Below are the code and all the weights of a small trained network. Each question names an input and a class and asks about switching units off, where a switched-off unit gives its printed mean instead of its output.

import numpy as np


def w(rows, s, z=0):
    codes = np.array(rows[::2]) - 128.0
    scale = np.full(codes.shape[1], s)
    scale[-1] = z or s
    return codes * scale


def f(y):
    return np.maximum(y, 0)


def log_softmax(a):
    a = a - a.max(-1, keepdims=True)
    return a - np.log(np.exp(a).sum(-1, keepdims=True))


def net(x, mask):
    res = np.array(x, float).reshape(1, 8) / 4 @ E
    y = f(res @ A[0][:, :-1].T + A[0][:, -1])
    res = res + np.where(mask, y, B[0][:, -1]) @ B[0][:, :-1]
    return log_softmax(res[-1] @ U[:, :-1].T + U[:, -1])


A, B = {}, {}
E = w([
[163,201,150,146,218],'x0',
[133,84,178,131,118],'x1',
[157,44,212,2,130],'x2',
[66,71,97,104,160],'x3',
[37,190,181,149,59],'x4',
[68,109,58,128,158],'x5',
[94,234,90,53,43],'x6',
[85,140,178,182,147],'x7',
],0.007)
A[0] = w([
[168,101,133,140,152,67],'N1',
[79,155,54,79,166,82],'N2',
[141,122,110,109,83,111],'N3',
[171,83,132,145,142,5],'N4',
[102,95,50,195,130,155],'N5',
[105,114,155,176,113,122],'N6',
[189,98,145,121,176,139],'N7',
[200,139,187,77,29,208],'N8',
[21,197,84,130,235,206],'N9',
[209,144,164,186,117,50],'N10',
[180,92,172,139,217,131],'N11',
[8,167,194,176,81,110],'N12',
[189,168,129,122,143,66],'N13',
[116,125,169,95,199,133],'N14',
[230,178,152,135,139,102],'N15',
[128,124,198,92,119,192],'N16',
[94,121,125,90,112,87],'N17',
[107,103,127,137,114,114],'N18',
[209,169,125,154,131,147],'N19',
[51,150,147,169,145,253],'N20',
[153,106,84,100,150,58],'N21',
[184,165,162,95,115,92],'N22',
[78,95,143,174,96,83],'N23',
[192,76,149,150,223,180],'N24',
[145,197,145,85,95,189],'N25',
[131,121,61,107,117,119],'N26',
[101,129,113,174,198,156],'N27',
[71,117,171,141,138,154],'N28',
[50,159,187,164,110,167],'N29',
[164,105,129,58,135,82],'N30',
[166,194,123,146,142,251],'N31',
],0.012,0.0027)
B[0] = w([
[95,126,128,130,157,165],'N1',
[223,149,172,115,164,190],'N2',
[119,126,176,113,140,165],'N3',
[90,135,122,137,155,166],'N4',
[130,64,157,111,76,200],'N5',
[167,117,123,119,124,166],'N6',
[62,132,125,145,158,201],'N7',
[83,6,120,105,67,254],'N8',
[199,88,161,137,149,236],'N9',
[146,136,117,63,151,179],'N10',
[32,101,99,144,151,222],'N11',
[156,92,63,210,161,251],'N12',
[137,142,119,85,124,163],'N13',
[96,133,139,158,102,178],'N14',
[137,133,117,38,122,193],'N15',
[86,113,82,176,85,203],'N16',
[143,132,169,138,179,165],'N17',
[142,121,122,105,122,150],'N18',
[136,101,127,48,144,182],'N19',
[172,90,109,133,113,210],'N20',
[169,144,145,170,155,162],'N21',
[95,139,133,110,78,179],'N22',
[166,102,123,111,111,175],'N23',
[23,99,125,159,188,240],'N24',
[118,120,178,123,105,211],'N25',
[169,144,185,112,126,170],'N26',
[144,78,156,110,147,187],'N27',
[137,142,91,153,99,175],'N28',
[168,123,114,210,132,215],'N29',
[129,169,167,168,138,190],'N30',
[144,84,99,82,106,198],'N31',
],0.021,0.0095)
U = w([
[119,154,109,41,244,36],'0',
[81,72,181,159,117,184],'1',
[218,194,173,91,171,4],'2',
[176,141,168,13,49,160],'3',
[220,148,37,155,149,53],'4',
[254,40,128,121,173,212],'5',
],0.0063,0.0026)

Each question gives the input, the list of numbers given to net, and the class t.
The units are the neurons (one row each of A and B). Each row of codes is followed by its name. A weight is (code - 128) times the scale printed after its matrix; where a second scale follows, it is the last column's (A, B and U).
mask holds one flag per neuron, in row order. A switched-off neuron (its flag False) gives its mean, the last column of its row in B, instead of its output. The means were averaged over made-up inputs and are rounded, as every weight is.
A unit's drop is (log p(t) with every unit on - log p(t) with that unit switched off) / (log p(t) with every unit on - log p(t) with every unit switched off).
The circuit of an input: a set's keep is (log p(t) with only the set's units on - log p(t) with every unit switched off) / (log p(t) with every unit on - log p(t) with every unit switched off). Starting from the 12 units with the biggest drops (on a tie, the unit counted first), units are removed one at a time, each time the one whose removal leaves the highest keep (on an exact tie, the one counted first), for as long as the keep stays at least 0.8.
units of the circuit, in order: the units of the circuit, biggest drop first
unit that matters most: the unit with the biggest drop
k most important neurons: the k neurons with the biggest drops, biggest first
drop when u is switched off: that unit's drop, to one decimal
input [2,-4,-6,6,-4,4,-8,2], class 1: units of the circuit, in order => (N24)
input [7,7,7,-3,3,0,3,-6], class 1: 2 most important neurons => (N16, N8)
input [2,-8,-6,-3,0,1,2,-4], class 3: 2 most important neurons => (N12, N29)
input [4,-3,-8,-7,-3,0,-2,-2], class 3: units of the circuit, in order => (N12, N15, N29)
input [-8,-6,8,-7,5,7,5,7], class 5: 3 most important neurons => (N12, N24, N11)
input [2,6,1,-8,2,-2,-8,-8], class 0: 2 most important neurons => (N10, N15)
input [4,5,2,-1,3,5,3,-5], class 3: 2 most important neurons => (N12, N24)
input [-5,-5,0,-8,5,0,6,3], class 5: 3 most important neurons => (N12, N24, N11)
input [-2,-4,0,0,-1,5,2,-4], class 2: 2 most important neurons => (N8, N12)
input [6,-8,4,4,-2,-8,-3,6], class 0: 2 most important neurons => (N8, N15)
input [-5,0,-6,4,-5,-8,2,1], class 3: drop when N12 is switched off => 0.3
input [-4,-4,5,-7,-3,-8,3,4], class 3: drop when N2 is switched off => 0.0
input [8,2,-2,-8,1,-6,-2,8], class 0: drop when N15 is switched off => 0.1
input [-5,-7,-2,-5,-1,3,-8,-5], class 1: unit that matters most => N5
